Below is a small trained network, with its code and all its weights. Each question gives an input and a target symbol and asks what happens when units are switched off, that is, made to give their printed mean instead of their output.

import numpy as np


def w(rows, s, z=0):
    codes = np.array(rows[::2]) - 128.0
    scale = np.full(codes.shape[1], s)
    scale[-1] = z or s
    return codes * scale


def f(y):
    return np.maximum(y, 0)


def softmax(a):
    e = np.exp(a - a.max(-1, keepdims=True))
    return e / e.sum(-1, keepdims=True)


def log_softmax(a):
    a = a - a.max(-1, keepdims=True)
    return a - np.log(np.exp(a).sum(-1, keepdims=True))


def net(x, mask):
    ids = ['βγεζμτψ'.index(c) for c in x.split()]
    T = len(ids)
    res = E[ids] + P[:T]
    u = 0
    for l in range(2):
        r = res
        for j in range(3):
            rows = slice(3 * j, 3 * j + 3)
            q, k, v = (r @ M[l][rows].T for M in (Q, K, V))
            z = softmax(np.where(np.tri(T) > 0, q @ k.T / 3**0.5, -1e9)) @ v
            o = O[l][rows]
            res = res + np.where(mask[u + j], z, o[:, -1]) @ o[:, :-1]
        u += 3
        y = f(res @ A[l][:, :-1].T + A[l][:, -1])
        res = res + np.where(mask[u : u + 16], y, B[l][:, -1]) @ B[l][:, :-1]
        u += 16
    return log_softmax(res[-1] @ U[:, :-1].T + U[:, -1])


Q, K, V, O, A, B = {}, {}, {}, {}, {}, {}
E = w([
[136,115,131,77],'β',
[209,147,123,202],'γ',
[68,59,151,166],'ε',
[3,122,113,185],'ζ',
[97,150,109,56],'μ',
[127,224,71,183],'τ',
[169,88,150,91],'ψ',
],0.0051)
P = w([
[112,110,102,111],'0',
[117,152,166,116],'1',
[116,86,73,126],'2',
[123,175,202,121],'3',
[126,66,45,128],'4',
[118,191,233,123],'5',
[144,48,25,136],'6',
[118,206,254,129],'7',
[157,36,9,158],'8',
],0.0044)
Q[0] = w([
[169,196,170,131],'L0H0',
[132,128,152,78],'L0H0',
[167,70,2,120],'L0H0',
[110,87,118,125],'L0H1',
[122,116,99,156],'L0H1',
[109,84,77,116],'L0H1',
[126,85,35,110],'L0H2',
[122,117,73,119],'L0H2',
[148,156,87,105],'L0H2',
],0.04)
K[0] = w([
[185,202,172,107],'L0H0',
[121,152,140,190],'L0H0',
[165,86,2,129],'L0H0',
[77,95,119,170],'L0H1',
[122,68,149,126],'L0H1',
[77,72,95,180],'L0H1',
[138,59,44,144],'L0H2',
[146,90,64,144],'L0H2',
[212,115,78,121],'L0H2',
],0.028)
V[0] = w([
[15,136,93,57],'L0H0',
[2,54,160,182],'L0H0',
[117,175,86,46],'L0H0',
[80,85,45,141],'L0H1',
[92,97,100,132],'L0H1',
[114,197,158,51],'L0H1',
[118,160,119,114],'L0H2',
[144,37,149,154],'L0H2',
[123,136,122,128],'L0H2',
],0.0072)
O[0] = w([
[196,147,170,220,1],'L0H0',
[124,192,254,160,84],'L0H0',
[175,103,85,170,60],'L0H0',
[100,181,230,117,152],'L0H1',
[118,173,173,105,133],'L0H1',
[120,78,58,110,54],'L0H1',
[131,112,121,156,102],'L0H2',
[108,172,151,70,187],'L0H2',
[126,122,124,137,123],'L0H2',
],0.007,0.00071)
A[0] = w([
[165,123,91,135,247],'L0N0',
[196,127,130,152,233],'L0N1',
[182,85,147,151,112],'L0N2',
[72,109,153,62,149],'L0N3',
[219,81,181,104,70],'L0N4',
[69,117,172,163,171],'L0N5',
[83,103,107,172,122],'L0N6',
[54,125,113,10,113],'L0N7',
[113,153,117,144,110],'L0N8',
[83,195,83,197,81],'L0N9',
[209,218,147,63,147],'L0N10',
[120,175,85,158,46],'L0N11',
[141,125,148,137,76],'L0N12',
[90,126,120,69,123],'L0N13',
[170,132,101,139,34],'L0N14',
[138,128,150,128,41],'L0N15',
],0.012,0.0013)
B[0] = w([
[188,135,82,89,254],'L0N0',
[190,137,129,79,215],'L0N1',
[142,107,147,72,153],'L0N2',
[52,89,100,170,190],'L0N3',
[59,125,180,38,166],'L0N4',
[173,38,184,138,210],'L0N5',
[121,142,169,106,150],'L0N6',
[17,106,62,182,187],'L0N7',
[115,164,126,118,141],'L0N8',
[51,253,134,73,171],'L0N9',
[131,199,192,165,179],'L0N10',
[57,135,76,119,146],'L0N11',
[122,112,116,122,138],'L0N12',
[77,124,90,150,158],'L0N13',
[96,122,158,144,146],'L0N14',
[124,114,105,120,135],'L0N15',
],0.022,0.002)
Q[1] = w([
[149,97,60,75],'L1H0',
[116,190,229,90],'L1H0',
[93,176,151,215],'L1H0',
[194,21,103,160],'L1H1',
[199,124,3,37],'L1H1',
[200,207,200,91],'L1H1',
[98,125,140,130],'L1H2',
[147,167,229,158],'L1H2',
[28,104,62,228],'L1H2',
],0.017)
K[1] = w([
[130,103,68,42],'L1H0',
[43,164,232,160],'L1H0',
[172,173,148,213],'L1H0',
[139,46,86,110],'L1H1',
[195,143,3,20],'L1H1',
[255,176,180,173],'L1H1',
[92,115,150,143],'L1H2',
[146,151,203,198],'L1H2',
[21,75,213,10],'L1H2',
],0.016)
V[1] = w([
[32,121,120,115],'L1H0',
[26,125,127,119],'L1H0',
[147,138,138,136],'L1H0',
[126,206,99,122],'L1H1',
[66,190,153,84],'L1H1',
[16,79,228,48],'L1H1',
[203,196,118,253],'L1H2',
[114,111,129,93],'L1H2',
[103,86,170,46],'L1H2',
],0.0072)
O[1] = w([
[188,150,115,138,163],'L1H0',
[199,158,110,130,161],'L1H0',
[111,123,139,116,116],'L1H0',
[144,63,126,110,132],'L1H1',
[164,91,126,181,180],'L1H1',
[165,178,133,254,226],'L1H1',
[83,122,205,39,3],'L1H2',
[140,127,112,150,161],'L1H2',
[131,143,62,173,199],'L1H2',
],0.0081,0.0034)
A[1] = w([
[152,110,167,72,209],'L1N0',
[249,147,132,129,101],'L1N1',
[121,203,224,152,85],'L1N2',
[149,146,164,43,208],'L1N3',
[178,87,144,88,2],'L1N4',
[188,19,199,174,191],'L1N5',
[121,197,152,88,80],'L1N6',
[96,190,65,139,121],'L1N7',
[124,213,136,70,48],'L1N8',
[2,62,113,152,54],'L1N9',
[200,73,194,103,56],'L1N10',
[31,122,163,103,152],'L1N11',
[228,112,117,161,162],'L1N12',
[115,197,127,76,62],'L1N13',
[200,95,174,122,250],'L1N14',
[98,218,153,124,96],'L1N15',
],0.009,0.0036)
B[1] = w([
[123,180,111,54,221],'L1N0',
[64,131,160,102,227],'L1N1',
[86,183,214,131,208],'L1N2',
[131,215,75,70,251],'L1N3',
[103,115,185,242,162],'L1N4',
[153,5,94,85,212],'L1N5',
[144,90,85,154,149],'L1N6',
[136,133,58,170,215],'L1N7',
[148,59,100,176,166],'L1N8',
[12,105,158,93,189],'L1N9',
[103,137,113,223,159],'L1N10',
[175,148,86,149,153],'L1N11',
[210,113,130,140,254],'L1N12',
[156,76,97,159,163],'L1N13',
[105,108,146,17,233],'L1N14',
[144,181,175,183,158],'L1N15',
],0.023,0.0055)
U = w([
[159,120,121,154,76],'β',
[27,107,112,158,71],'γ',
[129,223,154,195,4],'ε',
[109,155,231,128,90],'ζ',
[132,207,101,21,222],'μ',
[167,2,134,108,104],'τ',
[222,117,35,229,223],'ψ',
],0.0028,0.0016)

Each question gives the input, a string of symbols that net reads in full, and the target symbol t.
The units are the heads (3 rows each of Q, K, V and O) and the neurons (one row each of A and B). Each row of codes is followed by its name. A weight is (code - 128) times the scale printed after its matrix; where a second scale follows, it is the last column's (O, A, B and U).
mask holds one flag per unit, layer by layer, with each layer's heads first. A switched-off unit (its flag False) gives its mean, the last column of its rows in O or B, instead of its output. The means were averaged over made-up inputs and are rounded, as every weight is.
A unit's drop is (log p(t) with every unit on - log p(t) with that unit switched off) / (log p(t) with every unit on - log p(t) with every unit switched off).
The circuit of an input: a set's keep is (log p(t) with only the set's units on - log p(t) with every unit switched off) / (log p(t) with every unit on - log p(t) with every unit switched off). Starting from the 12 units with the biggest drops (on a tie, the unit counted first), units are removed one at a time, each time the one whose removal leaves the highest keep (on an exact tie, the one counted first), for as long as the keep stays at least 0.8.
units of the circuit, in order: the units of the circuit, biggest drop first
k most important neurons: the k neurons with the biggest drops, biggest first
top k neurons in layer l: the k neurons of layer l with the biggest drops, biggest first
heads that matter: for each layer, one digit per head in row order, 1 if its drop is at least 0.15 and else 0, layers parted by /
input τ γ ψ, target τ: heads that matter : 101 / 010
input μ ε ψ γ γ γ ψ β, target γ: heads that matter : 100 / 100
input ψ μ ζ μ β, target ζ: 4 most important neurons : [L0N5 L1N2 L0N9 L0N10]
input γ ψ γ ψ, target ψ: top 3 neurons in layer 0 : [L0N4 L0N7 L0N3]
input ψ ψ τ γ γ, target μ: heads that matter : 000 / 010
input ψ ψ ζ β, target ψ: heads that matter : 010 / 001
input ψ γ γ γ ψ ε γ μ ψ, target γ: heads that matter : 101 / 100
input ε ψ μ, target ε: top 2 neurons in layer 1 : [L1N2 L1N15]
input μ ψ γ τ γ ψ, target τ: heads that matter : 011 / 010
input μ ψ γ τ γ β ε ζ ψ, target ε: heads that matter : 111 / 010
input ψ γ γ ζ γ μ, target ζ: heads that matter : 101 / 011
input γ γ γ γ ε γ μ ζ ζ, target ζ: heads that matter : 110 / 010
input γ τ γ ζ γ ψ, target ζ: top 4 neurons in layer 0 : [L0N5 L0N9 L0N10 L0N4]
input β γ γ μ, target γ: units of the circuit, in order : [L1N9 L0N7 L0N3]
input γ ζ γ γ τ ψ γ ε, target τ: top neuron in layer 0 : [L0N5]
input γ γ τ γ τ γ μ, target τ: heads that matter : 100 / 010
input ψ ψ ε γ ψ, target ε: top 2 neurons in layer 1 : [L1N2 L1N15]
input ζ μ ψ γ μ, target ψ: heads that matter : 110 / 001
input μ τ ε β, target τ: heads that matter : 111 / 010
input μ ψ ε ε γ ψ γ β, target ψ: heads that matter : 010 / 011
input ε τ ψ γ ζ ψ, target γ: heads that matter : 110 / 100
input μ ζ τ ε γ β, target ε: 2 most important neurons : [L0N5 L1N2]
input γ ψ ψ γ ε γ μ, target ε: 3 most important neurons : [L0N10 L0N5 L1N2]
input γ ψ γ ε τ β, target ε: 2 most important neurons : [L0N5 L0N10]
input γ ψ τ γ β, target τ: 3 most important neurons : [L0N9 L0N11 L1N5]
input ε γ γ β γ β τ, target ψ: 4 most important neurons : [L0N9 L0N11 L1N7 L1N14]
input γ μ ψ γ ψ, target ψ: top 3 neurons in layer 0 : [L0N4 L0N7 L0N10]
input ε ψ τ ε μ, target τ: top 3 neurons in layer 0 : [L0N9 L0N11 L0N5]
